Here is a tiny trained network, its code and every weight. The questions are about switching its units off for an input and a class, where a switched-off unit gives its printed mean instead of its output.

import numpy as np


def w(rows, s, z=0):
    codes = np.array(rows[::2]) - 128.0
    scale = np.full(codes.shape[1], s)
    scale[-1] = z or s
    return codes * scale


def f(y):
    return y / 2 * (1 + np.tanh(0.7978845608 * (y + 0.044715 * y**3)))


def log_softmax(a):
    a = a - a.max(-1, keepdims=True)
    return a - np.log(np.exp(a).sum(-1, keepdims=True))


def net(x, mask):
    res = np.array(x, float).reshape(1, 7) / 4 @ E
    y = f(res @ A[0][:, :-1].T + A[0][:, -1])
    res = res + np.where(mask, y, B[0][:, -1]) @ B[0][:, :-1]
    return log_softmax(res[-1] @ U[:, :-1].T + U[:, -1])


A, B = {}, {}
E = w([
[156,145,123,120,146,114,113,118,147,143,115],'x0',
[101,100,162,248,117,140,197,49,158,169,18],'x1',
[139,123,175,127,97,134,103,104,105,164,186],'x2',
[234,67,54,201,52,54,120,159,66,102,112],'x3',
[95,125,158,172,235,20,171,254,108,211,160],'x4',
[119,245,208,179,137,82,94,116,68,54,108],'x5',
[72,123,98,143,115,126,164,91,92,114,165],'x6',
],0.0096)
A[0] = w([
[166,153,169,140,67,180,124,68,186,34,138,131],'N0',
[121,180,90,60,79,86,133,160,165,89,200,75],'N1',
[168,44,52,88,117,144,184,148,225,207,174,90],'N2',
[101,100,181,181,129,123,175,92,110,116,74,109],'N3',
[205,68,91,188,34,36,124,146,33,119,91,64],'N4',
[131,236,198,177,141,87,86,114,70,62,99,45],'N5',
[142,208,143,174,94,84,89,147,93,52,105,77],'N6',
[159,135,139,166,239,93,121,160,125,128,138,178],'N7',
[121,207,111,101,19,144,100,68,157,52,121,136],'N8',
[125,181,188,170,121,85,59,60,40,123,113,68],'N9',
[153,111,85,158,82,86,115,144,167,126,147,83],'N10',
[109,108,64,68,142,137,84,188,122,101,178,147],'N11',
[87,129,155,134,155,79,133,192,60,176,88,142],'N12',
[130,151,161,220,104,119,138,88,125,164,58,85],'N13',
[50,147,153,77,185,190,113,83,135,142,116,48],'N14',
[142,80,189,222,99,166,212,74,151,218,43,118],'N15',
[162,2,122,91,124,157,162,127,192,169,184,5],'N16',
[134,202,44,119,47,218,60,65,105,53,69,123],'N17',
[134,103,79,74,74,220,116,90,107,131,60,130],'N18',
[140,94,90,58,110,125,57,202,80,75,175,138],'N19',
[155,181,125,12,184,84,79,134,56,68,152,158],'N20',
[101,111,150,147,195,49,187,166,98,191,134,165],'N21',
[157,170,120,88,143,126,113,167,100,59,206,119],'N22',
[46,172,236,28,189,182,169,108,188,122,134,80],'N23',
[88,159,102,150,164,81,166,195,154,200,182,142],'N24',
[122,98,140,160,147,130,121,86,107,126,62,133],'N25',
[152,226,217,157,129,108,147,152,90,28,127,53],'N26',
[218,94,102,154,76,61,142,138,143,49,174,85],'N27',
[122,111,200,203,119,133,147,79,142,164,70,125],'N28',
[116,121,151,218,165,95,165,212,124,141,178,140],'N29',
],0.0085,0.003)
B[0] = w([
[194,134,156,67,121,80,105,179,91,124,125,216],'N0',
[96,178,77,160,142,161,155,174,129,116,218,188],'N1',
[49,71,77,143,139,165,183,79,11,125,29,216],'N2',
[154,187,82,156,138,139,152,168,116,145,163,190],'N3',
[86,90,131,162,210,42,58,67,254,57,160,250],'N4',
[95,57,71,110,129,189,180,66,65,164,74,231],'N5',
[100,79,60,131,151,166,144,44,101,153,110,209],'N6',
[125,167,155,70,113,90,98,117,68,109,105,202],'N7',
[178,140,192,62,104,86,114,122,96,132,139,228],'N8',
[116,99,113,153,137,138,128,131,96,145,72,206],'N9',
[67,134,119,146,182,95,106,95,117,122,149,159],'N10',
[111,171,102,140,109,165,163,183,132,194,154,200],'N11',
[191,125,153,99,106,78,113,144,103,91,122,205],'N12',
[133,167,90,160,164,174,157,189,174,170,149,205],'N13',
[117,73,111,183,128,62,80,119,167,112,181,197],'N14',
[124,226,79,141,133,207,137,198,166,178,139,251],'N15',
[115,112,65,152,123,197,122,40,67,141,43,193],'N16',
[196,120,128,63,57,98,86,138,121,117,154,252],'N17',
[199,125,146,69,67,68,82,152,69,155,125,204],'N18',
[129,167,100,176,141,149,159,191,162,172,151,222],'N19',
[110,210,111,131,149,155,200,156,160,193,165,230],'N20',
[157,127,195,26,27,104,84,143,76,133,169,234],'N21',
[94,197,147,153,141,158,165,182,157,195,178,205],'N22',
[70,59,134,190,204,28,60,76,219,43,154,247],'N23',
[177,120,155,66,63,109,67,119,124,100,92,220],'N24',
[125,163,125,137,96,144,136,165,164,148,136,169],'N25',
[78,40,87,93,195,202,142,90,53,176,7,220],'N26',
[111,111,150,205,196,69,98,87,161,81,217,205],'N27',
[132,206,111,191,129,147,162,199,144,105,214,213],'N28',
[208,144,189,90,73,108,98,131,117,78,126,218],'N29',
],0.0073,0.014)
U = w([
[197,165,165,69,60,97,91,152,82,101,150,130],'0',
[113,254,91,167,147,173,182,193,169,157,177,96],'1',
[80,83,125,178,209,72,67,96,229,53,171,17],'2',
[83,69,77,127,150,184,178,98,40,143,72,250],'3',
],0.0099,0.0012)

Each question gives the input, the list of numbers given to net, and the class t.
The units are the neurons (one row each of A and B). Each row of codes is followed by its name. A weight is (code - 128) times the scale printed after its matrix; where a second scale follows, it is the last column's (A, B and U).
mask holds one flag per neuron, in row order. A switched-off neuron (its flag False) gives its mean, the last column of its row in B, instead of its output. The means were averaged over made-up inputs and are rounded, as every weight is.
A unit's drop is (log p(t) with every unit on - log p(t) with that unit switched off) / (log p(t) with every unit on - log p(t) with every unit switched off).
The circuit of an input: a set's keep is (log p(t) with only the set's units on - log p(t) with every unit switched off) / (log p(t) with every unit on - log p(t) with every unit switched off). Starting from the 12 units with the biggest drops (on a tie, the unit counted first), units are removed one at a time, each time the one whose removal leaves the highest keep (on an exact tie, the one counted first), for as long as the keep stays at least 0.8.
units of the circuit, in order: the units of the circuit, biggest drop first
most important unit: the unit with the biggest drop
top k neurons: the k neurons with the biggest drops, biggest first
drop of u: that unit's drop, to one decimal
input [7,-4,-6,-4,4,-5,-1], class 3: most important unit : N2
input [-7,-4,5,-1,0,4,-5], class 1: top 3 neurons : (N2; N20; N22)
input [1,3,-1,7,-1,-7,-1], class 2: top 2 neurons : (N4; N27)
input [-3,3,3,-2,7,-7,6], class 0: top 3 neurons : (N21; N24; N29)
input [7,0,0,5,3,-6,-7], class 3: top 3 neurons : (N2; N23; N16)
input [1,1,-8,-6,0,-6,-6], class 2: top 3 neurons : (N23; N5; N26)
input [7,-6,-5,6,1,7,-5], class 3: top 2 neurons : (N26; N5)
input [7,3,8,5,-3,5,-5], class 2: top 4 neurons : (N4; N2; N27; N16)
input [2,-1,2,-7,-5,3,8], class 2: top 2 neurons : (N23; N14)
input [-3,4,5,-6,-5,-2,-2], class 2: top 3 neurons : (N23; N14; N21)
input [1,-8,5,3,7,7,6], class 1: top 3 neurons : (N20; N22; N19)
input [-4,8,4,3,0,7,-5], class 1: top 2 neurons : (N28; N15)
input [-2,7,2,-6,-7,3,6], class 0: top 4 neurons : (N17; N8; N0; N18)
input [-4,1,-6,-7,5,2,-3], class 2: units of the circuit, in order : (N23)
input [-3,2,3,5,6,-4,8], class 0: top 2 neurons : (N21; N23)
input [-1,3,-3,3,-3,4,7], class 3: top 4 neurons : (N23; N21; N29; N6)
input [8,5,1,-1,-3,-5,2], class 1: drop of N26 : 1.7
input [1,-6,7,-8,0,-5,-8], class 2: drop of N23 : 3.2
input [6,7,0,-3,4,-8,-4], class 3: drop of N13 : -0.1
input [-3,5,-6,-3,-6,-4,6], class 0: units of the circuit, in order : (N18)
input [0,8,-5,-4,-6,-4,3], class 1: drop of N15 : 1.0
